Below are the code and all the weights of a small trained network. Each question names an input and a class and asks about switching units off, where a switched-off unit gives its printed mean instead of its output.

import numpy as np


def w(rows, s, z=0):
    codes = np.array(rows[::2]) - 128.0
    scale = np.full(codes.shape[1], s)
    scale[-1] = z or s
    return codes * scale


def f(y):
    return y / 2 * (1 + np.tanh(0.7978845608 * (y + 0.044715 * y**3)))


def log_softmax(a):
    a = a - a.max(-1, keepdims=True)
    return a - np.log(np.exp(a).sum(-1, keepdims=True))


def net(x, mask):
    res = np.array(x, float).reshape(1, 5) / 4 @ E
    y = f(res @ A[0][:, :-1].T + A[0][:, -1])
    res = res + np.where(mask, y, B[0][:, -1]) @ B[0][:, :-1]
    return log_softmax(res[-1] @ U[:, :-1].T + U[:, -1])


A, B = {}, {}
E = w([
[93,254,136],'x0',
[131,130,128],'x1',
[127,131,131],'x2',
[98,125,9],'x3',
[245,154,98],'x4',
],0.0071)
A[0] = w([
[51,98,150,114],'n1',
[116,125,140,33],'n2',
[101,117,132,140],'n3',
[119,181,124,71],'n4',
[120,213,157,59],'n5',
[140,82,129,151],'n6',
[74,237,131,64],'n7',
[99,126,40,68],'n8',
[84,115,62,69],'n9',
[136,140,88,63],'n10',
[97,138,43,115],'n11',
[186,156,82,87],'n12',
[118,36,117,149],'n13',
[93,153,57,107],'n14',
[142,78,122,83],'n15',
[59,88,150,93],'n16',
[128,120,59,225],'n17',
[131,83,129,92],'n18',
[252,171,126,87],'n19',
[209,131,102,184],'n20',
[74,117,153,50],'n21',
[137,11,107,34],'n22',
[160,146,254,59],'n23',
[141,111,127,133],'n24',
[133,134,37,73],'n25',
[207,162,135,101],'n26',
[169,23,149,60],'n27',
[114,18,116,94],'n28',
[55,248,117,95],'n29',
[140,81,122,105],'n30',
[143,132,133,89],'n31',
[118,112,117,254],'n32',
[126,125,127,182],'n33',
[78,94,161,107],'n34',
[164,144,109,164],'n35',
[18,134,164,103],'n36',
[122,104,55,90],'n37',
[102,154,45,48],'n38',
[50,117,156,56],'n39',
[118,217,128,114],'n40',
],0.013,0.0084)
B[0] = w([
[61,130,114,168],'n1',
[153,34,89,107],'n2',
[87,163,99,142],'n3',
[197,106,92,131],'n4',
[204,110,103,159],'n5',
[153,173,112,172],'n6',
[204,137,78,189],'n7',
[127,37,175,159],'n8',
[87,73,145,147],'n9',
[132,70,116,119],'n10',
[146,76,201,177],'n11',
[62,70,94,153],'n12',
[197,180,109,215],'n13',
[151,110,167,163],'n14',
[197,135,99,139],'n15',
[87,124,75,155],'n16',
[90,155,193,245],'n17',
[150,132,117,135],'n18',
[23,93,28,193],'n19',
[54,152,126,224],'n20',
[92,53,78,127],'n21',
[209,126,88,183],'n22',
[151,2,223,180],'n23',
[136,144,128,138],'n24',
[124,70,140,162],'n25',
[55,114,112,162],'n26',
[192,146,95,186],'n27',
[191,142,117,201],'n28',
[232,139,96,218],'n29',
[182,152,110,146],'n30',
[126,93,112,114],'n31',
[97,222,171,254],'n32',
[117,170,147,170],'n33',
[111,128,98,150],'n34',
[89,136,134,170],'n35',
[60,127,75,191],'n36',
[186,101,183,161],'n37',
[193,59,159,145],'n38',
[81,73,73,145],'n39',
[211,136,97,182],'n40',
],0.0072,0.0074)
U = w([
[85,203,159,254],'0',
[184,182,74,40],'1',
[98,26,241,89],'2',
[67,217,160,188],'3',
[2,134,28,44],'4',
],0.009,0.0084)

Each question gives the input, the list of numbers given to net, and the class t.
The units are the neurons (one row each of A and B). Each row of codes is followed by its name. A weight is (code - 128) times the scale printed after its matrix; where a second scale follows, it is the last column's (A, B and U).
mask holds one flag per neuron, in row order. A switched-off neuron (its flag False) gives its mean, the last column of its row in B, instead of its output. The means were averaged over made-up inputs and are rounded, as every weight is.
A unit's drop is (log p(t) with every unit on - log p(t) with that unit switched off) / (log p(t) with every unit on - log p(t) with every unit switched off).
The circuit of an input: a set's keep is (log p(t) with only the set's units on - log p(t) with every unit switched off) / (log p(t) with every unit on - log p(t) with every unit switched off). Starting from the 12 units with the biggest drops (on a tie, the unit counted first), units are removed one at a time, each time the one whose removal leaves the highest keep (on an exact tie, the one counted first), for as long as the keep stays at least 0.8.
circuit, biggest first: the units of the circuit, biggest drop first
most important unit: the unit with the biggest drop
top k neurons: the k neurons with the biggest drops, biggest first
drop when u is switched off: that unit's drop, to one decimal
input [2,-1,-3,5,6], class 4: circuit, biggest first	n19, n12
input [5,-6,-6,5,-8], class 4: most important unit	n36
input [6,5,6,8,-3], class 2: top 3 neurons	n11, n8, n38
input [-1,0,2,-7,-8], class 4: circuit, biggest first	n36, n16, n39
input [6,5,-5,-2,-3], class 1: circuit, biggest first	n29, n7, n40
input [8,-7,0,-5,-8], class 1: circuit, biggest first	n29, n7
input [-7,-6,-6,2,-3], class 1: circuit, biggest first	n22, n13
input [-6,3,-5,-6,1], class 1: top 2 neurons	n27, n17
input [0,-2,1,5,-4], class 2: top 2 neurons	n11, n8
input [-8,-5,7,7,-6], class 1: top 3 neurons	n13, n22, n28
input [2,-4,-6,-6,0], class 2: top 2 neurons	n23, n13
input [0,-5,-1,-4,-6], class 4: drop when n19 is switched off	-0.1
input [-4,-5,7,8,4], class 2: drop when n15 is switched off	0.0
input [3,-7,8,-8,5], class 2: circuit, biggest first	n23
input [-1,1,6,4,8], class 4: drop when n19 is switched off	0.3
